Below is a small trained network, with its code and all its weights. Each question gives an input and a target symbol and asks what happens when units are switched off, that is, made to give their printed mean instead of their output.

import numpy as np


def w(rows, s, z=0):
    codes = np.array(rows[::2]) - 128.0
    scale = np.full(codes.shape[1], s)
    scale[-1] = z or s
    return codes * scale


def norm(h):
    return h / np.sqrt((h * h).mean(-1, keepdims=True) + 1e-5)


def f(y):
    return y / 2 * (1 + np.tanh(0.7978845608 * (y + 0.044715 * y**3)))


def softmax(a):
    e = np.exp(a - a.max(-1, keepdims=True))
    return e / e.sum(-1, keepdims=True)


def log_softmax(a):
    a = a - a.max(-1, keepdims=True)
    return a - np.log(np.exp(a).sum(-1, keepdims=True))


def net(x, mask):
    ids = ['ΛΠΩβδθξστψ'.index(c) for c in x.split()]
    T = len(ids)
    res = E[ids] + P[:T]
    u = 0
    for l in range(3):
        q, k, v = (norm(res) @ M[l].T for M in (Q, K, V))
        z = softmax(np.where(np.tri(T) > 0, q @ k.T / 2**0.5, -1e9)) @ v
        res = res + np.where(mask[u], z, O[l][:, -1]) @ O[l][:, :-1]
        u += 1
        y = f(norm(res) @ A[l][:, :-1].T + A[l][:, -1])
        res = res + np.where(mask[u : u + 12], y, B[l][:, -1]) @ B[l][:, :-1]
        u += 12
    return log_softmax(norm(res)[-1] @ U[:, :-1].T + U[:, -1])


Q, K, V, O, A, B = {}, {}, {}, {}, {}, {}
E = w([
[140,53,105,122],'Λ',
[170,131,140,160],'Π',
[197,113,63,175],'Ω',
[110,135,178,167],'β',
[44,153,53,144],'δ',
[54,108,98,2],'θ',
[219,78,38,83],'ξ',
[131,171,187,62],'σ',
[102,69,140,197],'τ',
[166,53,75,90],'ψ',
],0.023)
P = w([
[168,254,235,107],'0',
[60,81,132,98],'1',
[48,80,142,104],'2',
[46,72,140,94],'3',
[43,57,141,120],'4',
[60,67,129,100],'5',
[37,46,143,105],'6',
],0.0072)
Q[0] = w([
[254,170,111,156],'0.h1',
[13,219,86,121],'0.h1',
],0.0091)
K[0] = w([
[146,61,111,110],'0.h1',
[2,116,71,149],'0.h1',
],0.0092)
V[0] = w([
[105,236,98,188],'0.h1',
[50,184,172,3],'0.h1',
],0.0048)
O[0] = w([
[209,115,70,240,36],'0.h1',
[136,148,23,3,9],'0.h1',
],0.004,0.0015)
A[0] = w([
[149,147,202,66,67],'0.n1',
[66,137,186,215,81],'0.n2',
[114,176,33,180,181],'0.n3',
[128,118,105,109,43],'0.n4',
[214,113,166,167,48],'0.n5',
[166,157,65,160,2],'0.n6',
[187,83,115,152,169],'0.n7',
[129,112,3,134,145],'0.n8',
[54,177,112,71,153],'0.n9',
[98,144,114,114,35],'0.n10',
[61,69,174,95,134],'0.n11',
[41,68,64,193,49],'0.n12',
],0.012,0.0047)
B[0] = w([
[103,117,214,68,148],'0.n1',
[134,71,54,112,178],'0.n2',
[67,115,243,173,184],'0.n3',
[117,124,117,150,120],'0.n4',
[78,161,76,101,157],'0.n5',
[117,136,121,182,136],'0.n6',
[74,123,91,185,229],'0.n7',
[42,167,160,201,253],'0.n8',
[1,80,103,81,182],'0.n9',
[133,120,120,79,113],'0.n10',
[139,131,68,198,226],'0.n11',
[143,192,122,53,217],'0.n12',
],0.0084,0.0067)
Q[1] = w([
[79,122,202,99],'1.h1',
[240,19,6,139],'1.h1',
],0.011)
K[1] = w([
[29,152,102,123],'1.h1',
[254,155,151,136],'1.h1',
],0.019)
V[1] = w([
[118,13,120,130],'1.h1',
[108,41,245,137],'1.h1',
],0.012)
O[1] = w([
[232,74,64,138,248],'1.h1',
[249,54,235,126,240],'1.h1',
],0.015,0.0014)
A[1] = w([
[116,53,202,230,18],'1.n1',
[75,246,201,100,45],'1.n2',
[200,72,72,108,42],'1.n3',
[119,181,37,203,137],'1.n4',
[198,189,136,156,55],'1.n5',
[89,145,80,157,138],'1.n6',
[76,167,86,144,3],'1.n7',
[114,174,205,135,166],'1.n8',
[76,65,113,68,167],'1.n9',
[249,147,145,133,93],'1.n10',
[90,100,82,192,101],'1.n11',
[141,145,206,30,25],'1.n12',
],0.012,0.0028)
B[1] = w([
[174,163,76,90,212],'1.n1',
[105,9,153,144,178],'1.n2',
[68,112,108,133,180],'1.n3',
[145,170,144,148,254],'1.n4',
[171,85,113,80,119],'1.n5',
[151,152,135,165,217],'1.n6',
[118,150,158,157,188],'1.n7',
[85,111,134,153,155],'1.n8',
[149,183,126,148,210],'1.n9',
[92,59,142,115,161],'1.n10',
[155,199,152,130,241],'1.n11',
[187,180,178,152,154],'1.n12',
],0.014,0.0067)
Q[2] = w([
[164,86,37,145],'2.h1',
[2,153,145,149],'2.h1',
],0.017)
K[2] = w([
[161,31,230,31],'2.h1',
[10,218,99,115],'2.h1',
],0.013)
V[2] = w([
[162,133,186,250],'2.h1',
[224,142,127,255],'2.h1',
],0.009)
O[2] = w([
[223,136,135,174,253],'2.h1',
[159,112,120,248,147],'2.h1',
],0.015,0.0028)
A[2] = w([
[4,105,92,159,167],'2.n1',
[151,129,79,142,80],'2.n2',
[163,85,129,84,152],'2.n3',
[4,192,198,177,135],'2.n4',
[194,163,102,86,2],'2.n5',
[250,116,212,153,144],'2.n6',
[149,96,201,24,104],'2.n7',
[219,135,167,60,56],'2.n8',
[124,119,45,83,121],'2.n9',
[163,116,211,241,124],'2.n10',
[216,201,109,154,91],'2.n11',
[155,21,238,158,129],'2.n12',
],0.012,0.0058)
B[2] = w([
[133,65,201,74,220],'2.n1',
[114,153,111,150,134],'2.n2',
[125,147,121,199,150],'2.n3',
[147,7,160,135,254],'2.n4',
[213,125,95,129,125],'2.n5',
[34,135,205,75,240],'2.n6',
[149,180,118,183,156],'2.n7',
[173,136,145,123,148],'2.n8',
[112,239,124,99,160],'2.n9',
[165,212,195,92,252],'2.n10',
[152,123,165,130,219],'2.n11',
[61,184,127,45,189],'2.n12',
],0.011,0.0078)
U = w([
[244,49,167,96,89],'Λ',
[60,58,183,172,95],'Π',
[125,172,164,210,164],'Ω',
[130,179,233,48,2],'β',
[143,168,48,124,189],'δ',
[81,187,86,49,160],'θ',
[11,171,97,189,75],'ξ',
[235,160,101,45,101],'σ',
[155,83,78,179,177],'τ',
[148,82,75,113,207],'ψ',
],0.012,0.0053)

Each question gives the input, a string of symbols that net reads in full, and the target symbol t.
The units are the heads (2 rows each of Q, K, V and O) and the neurons (one row each of A and B). Each row of codes is followed by its name. A weight is (code - 128) times the scale printed after its matrix; where a second scale follows, it is the last column's (O, A, B and U).
mask holds one flag per unit, layer by layer, with each layer's heads first. A switched-off unit (its flag False) gives its mean, the last column of its rows in O or B, instead of its output. The means were averaged over made-up inputs and are rounded, as every weight is.
A unit's drop is (log p(t) with every unit on - log p(t) with that unit switched off) / (log p(t) with every unit on - log p(t) with every unit switched off).
The circuit of an input: a set's keep is (log p(t) with only the set's units on - log p(t) with every unit switched off) / (log p(t) with every unit on - log p(t) with every unit switched off). Starting from the 12 units with the biggest drops (on a tie, the unit counted first), units are removed one at a time, each time the one whose removal leaves the highest keep (on an exact tie, the one counted first), for as long as the keep stays at least 0.8.
circuit, biggest first: the units of the circuit, biggest drop first
most important unit: the unit with the biggest drop
top k neurons: the k neurons with the biggest drops, biggest first
k most important neurons of layer l: the k neurons of layer l with the biggest drops, biggest first
input Π σ σ β Ω ψ, target Π: circuit, biggest first : 1.h1, 2.n4
input β ξ ξ, target β: circuit, biggest first : 0.n8, 1.h1, 2.n12
input Λ τ Λ, target Λ: top neuron : 0.n1
input ψ σ ψ, target ψ: 2 most important neurons of layer 0 : 0.n12, 0.n1
input δ Λ σ β ξ Λ, target δ: top 2 neurons : 0.n3, 1.n12
input τ ψ β δ Λ, target τ: top 2 neurons : 0.n2, 0.n3
input σ Ω β β, target σ: top 4 neurons : 0.n1, 1.n1, 0.n2, 0.n11
input Λ Λ ξ Λ Λ, target Λ: top 2 neurons : 0.n8, 0.n1
input δ ψ ψ Λ Ω β, target δ: 2 most important neurons of layer 1 : 1.n3, 1.n2
input ψ Ω Λ τ Π Ω Π, target ψ: 2 most important neurons of layer 0 : 0.n12, 0.n3
input Λ ξ β Π ξ Ω β, target Λ: top 4 neurons : 0.n8, 0.n2, 0.n1, 0.n9
input β ξ Ω ψ ξ, target β: 2 most important neurons of layer 0 : 0.n8, 0.n7
input τ σ σ σ ξ Λ β, target τ: top 2 neurons : 0.n9, 1.n12
input θ ξ Ω τ θ ξ τ, target θ: most important unit : 2.h1
input Π σ σ Λ Λ Λ β, target Π: top 4 neurons : 0.n2, 0.n5, 0.n8, 2.n4
input θ δ τ, target θ: top 2 neurons : 0.n12, 0.n9
input σ δ θ Λ, target σ: 2 most important neurons of layer 1 : 1.n1, 1.n12
input σ Ω Π, target σ: top 3 neurons : 0.n1, 0.n5, 1.n1
input ψ τ τ, target ψ: top 3 neurons : 0.n12, 0.n3, 0.n1
input θ τ ξ Π, target θ: most important unit : 0.n5
input Λ Ω Ω ξ ψ τ, target Λ: 2 most important neurons of layer 0 : 0.n8, 0.n1
